Below are the code and all the weights of a small trained network. Each question names an input and a class and asks about switching units off, where a switched-off unit gives its printed mean instead of its output.

import numpy as np


def w(rows, s, z=0):
    codes = np.array(rows[::2]) - 128.0
    scale = np.full(codes.shape[1], s)
    scale[-1] = z or s
    return codes * scale


def norm(h):
    return h / np.sqrt((h * h).mean(-1, keepdims=True) + 1e-5)


def f(y):
    return np.maximum(y, 0)


def log_softmax(a):
    a = a - a.max(-1, keepdims=True)
    return a - np.log(np.exp(a).sum(-1, keepdims=True))


def net(x, mask):
    res = np.array(x, float).reshape(1, 8) / 4 @ E
    u = 0
    for l in range(3):
        y = f(norm(res) @ A[l][:, :-1].T + A[l][:, -1])
        res = res + np.where(mask[u : u + 14], y, B[l][:, -1]) @ B[l][:, :-1]
        u += 14
    return log_softmax(norm(res)[-1] @ U[:, :-1].T + U[:, -1])


A, B = {}, {}
E = w([
[129,128,128],'x0',
[168,64,255],'x1',
[127,128,128],'x2',
[128,128,127],'x3',
[70,134,148],'x4',
[128,128,128],'x5',
[128,128,128],'x6',
[129,46,113],'x7',
],0.0074)
A[0] = w([
[177,48,160,176],'L0N1',
[160,213,214,36],'L0N2',
[213,238,53,3],'L0N3',
[176,162,21,78],'L0N4',
[109,68,76,111],'L0N5',
[4,139,112,109],'L0N6',
[115,114,138,87],'L0N7',
[119,199,59,137],'L0N8',
[82,148,217,199],'L0N9',
[115,135,96,185],'L0N10',
[19,150,171,238],'L0N11',
[250,195,235,82],'L0N12',
[159,90,244,223],'L0N13',
[90,101,29,138],'L0N14',
],0.011,0.0038)
B[0] = w([
[167,190,111,205],'L0N1',
[148,192,96,177],'L0N2',
[139,108,144,189],'L0N3',
[137,159,199,193],'L0N4',
[162,107,90,162],'L0N5',
[106,88,81,185],'L0N6',
[119,157,109,133],'L0N7',
[52,136,140,204],'L0N8',
[144,145,113,208],'L0N9',
[138,59,84,167],'L0N10',
[2,148,46,213],'L0N11',
[103,201,103,214],'L0N12',
[127,199,190,254],'L0N13',
[152,120,85,199],'L0N14',
],0.0088,0.0084)
A[1] = w([
[116,141,53,167],'L1N1',
[152,159,98,181],'L1N2',
[108,118,157,136],'L1N3',
[122,136,115,110],'L1N4',
[98,182,94,61],'L1N5',
[203,143,209,132],'L1N6',
[156,3,70,79],'L1N7',
[131,2,203,7],'L1N8',
[150,131,109,210],'L1N9',
[78,140,172,198],'L1N10',
[130,215,134,187],'L1N11',
[121,170,111,138],'L1N12',
[127,167,255,29],'L1N13',
[191,134,182,41],'L1N14',
],0.011,0.0018)
B[1] = w([
[122,82,121,208],'L1N1',
[137,49,171,180],'L1N2',
[186,163,187,135],'L1N3',
[91,119,141,144],'L1N4',
[145,136,254,211],'L1N5',
[135,94,162,186],'L1N6',
[199,149,68,167],'L1N7',
[142,83,187,130],'L1N8',
[200,102,131,152],'L1N9',
[73,141,29,185],'L1N10',
[56,8,175,254],'L1N11',
[182,82,114,192],'L1N12',
[102,105,12,208],'L1N13',
[107,151,176,157],'L1N14',
],0.0063,0.0073)
A[2] = w([
[101,165,175,6],'L2N1',
[14,174,74,181],'L2N2',
[190,96,116,146],'L2N3',
[71,144,201,88],'L2N4',
[190,149,169,39],'L2N5',
[79,30,164,31],'L2N6',
[66,138,47,171],'L2N7',
[101,160,124,74],'L2N8',
[112,147,112,40],'L2N9',
[81,130,208,123],'L2N10',
[167,147,154,36],'L2N11',
[118,82,170,167],'L2N12',
[207,164,246,79],'L2N13',
[195,213,69,161],'L2N14',
],0.012,0.0026)
B[2] = w([
[111,98,158,158],'L2N1',
[187,66,146,253],'L2N2',
[150,183,56,147],'L2N3',
[107,3,65,188],'L2N4',
[249,164,117,147],'L2N5',
[97,147,212,156],'L2N6',
[191,171,208,210],'L2N7',
[133,176,95,153],'L2N8',
[173,192,198,135],'L2N9',
[192,151,159,185],'L2N10',
[211,143,135,138],'L2N11',
[177,20,172,147],'L2N12',
[144,142,77,181],'L2N13',
[59,225,30,153],'L2N14',
],0.0057,0.011)
U = w([
[130,32,195,252],'0',
[15,106,80,50],'1',
[203,128,25,137],'2',
[118,47,28,104],'3',
[173,242,128,109],'4',
[58,196,180,115],'5',
[254,126,150,58],'6',
],0.018,0.0032)

Each question gives the input, the list of numbers given to net, and the class t.
The units are the neurons (one row each of A and B). Each row of codes is followed by its name. A weight is (code - 128) times the scale printed after its matrix; where a second scale follows, it is the last column's (A, B and U).
mask holds one flag per neuron, layer by layer. A switched-off neuron (its flag False) gives its mean, the last column of its row in B, instead of its output. The means were averaged over made-up inputs and are rounded, as every weight is.
A unit's drop is (log p(t) with every unit on - log p(t) with that unit switched off) / (log p(t) with every unit on - log p(t) with every unit switched off).
The circuit of an input: a set's keep is (log p(t) with only the set's units on - log p(t) with every unit switched off) / (log p(t) with every unit on - log p(t) with every unit switched off). Starting from the 12 units with the biggest drops (on a tie, the unit counted first), units are removed one at a time, each time the one whose removal leaves the highest keep (on an exact tie, the one counted first), for as long as the keep stays at least 0.8.
circuit, biggest first: the units of the circuit, biggest drop first
unit that matters most: the unit with the biggest drop
k most important neurons: the k neurons with the biggest drops, biggest first
k most important neurons of layer l: the k neurons of layer l with the biggest drops, biggest first
drop of u: that unit's drop, to one decimal
input [0,-7,1,5,-8,7,-4,-4], class 0: unit that matters most -> L0N8
input [-5,5,5,-3,7,-4,-8,-2], class 5: 2 most important neurons -> (L0N13 L0N11)
input [3,8,4,-3,3,-2,4,-1], class 5: circuit, biggest first -> (L0N13 L0N12)
input [-5,3,-3,8,-3,-2,5,2], class 6: 4 most important neurons -> (L0N1 L0N11 L1N11 L1N6)
input [5,-4,4,8,-4,0,-2,-1], class 0: 2 most important neurons of layer 0 -> (L0N4 L0N8)
input [7,5,2,0,-5,-7,5,4], class 6: 2 most important neurons of layer 1 -> (L1N11 L1N6)
input [-2,1,-4,5,-6,-5,7,-4], class 4: 3 most important neurons of layer 0 -> (L0N12 L0N2 L0N11)
input [-7,2,-4,5,0,-1,-1,2], class 6: 4 most important neurons -> (L0N1 L0N11 L0N8 L1N11)
input [-4,6,6,5,2,-3,1,-2], class 5: 2 most important neurons -> (L0N13 L1N11)
input [2,0,8,-3,1,1,2,-2], class 1: 2 most important neurons -> (L0N11 L0N13)
input [-6,6,7,-3,-3,0,-7,2], class 6: 3 most important neurons -> (L1N11 L0N11 L0N1)
input [-8,8,0,-5,-4,4,8,-3], class 4: 2 most important neurons -> (L0N12 L0N13)
input [3,7,4,1,-3,8,3,1], class 6: 2 most important neurons -> (L1N11 L1N6)
input [-8,3,8,-7,-5,-8,-4,-1], class 4: circuit, biggest first -> (L0N12)
input [4,2,-4,-4,-3,-4,3,0], class 4: 3 most important neurons of layer 0 -> (L0N1 L0N12 L0N13)
input [3,0,-3,-7,-6,-1,2,-4], class 0: 2 most important neurons -> (L1N11 L0N1)
input [2,8,0,-2,-6,-7,0,3], class 6: 2 most important neurons of layer 1 -> (L1N6 L1N11)
input [-5,6,-6,2,-2,-7,8,-1], class 4: 2 most important neurons of layer 0 -> (L0N13 L0N12)
input [0,5,4,7,-5,5,3,6], class 6: 2 most important neurons -> (L0N11 L0N1)
input [-3,-1,6,-1,6,2,6,1], class 3: circuit, biggest first -> (L0N13)
input [-2,8,1,1,-8,6,4,-3], class 4: drop of L0N13 -> 0.1
input [2,-1,8,-8,7,8,4,-6], class 1: drop of L0N11 -> 0.5
input [5,7,8,7,7,-5,-7,-1], class 5: drop of L1N11 -> -0.1
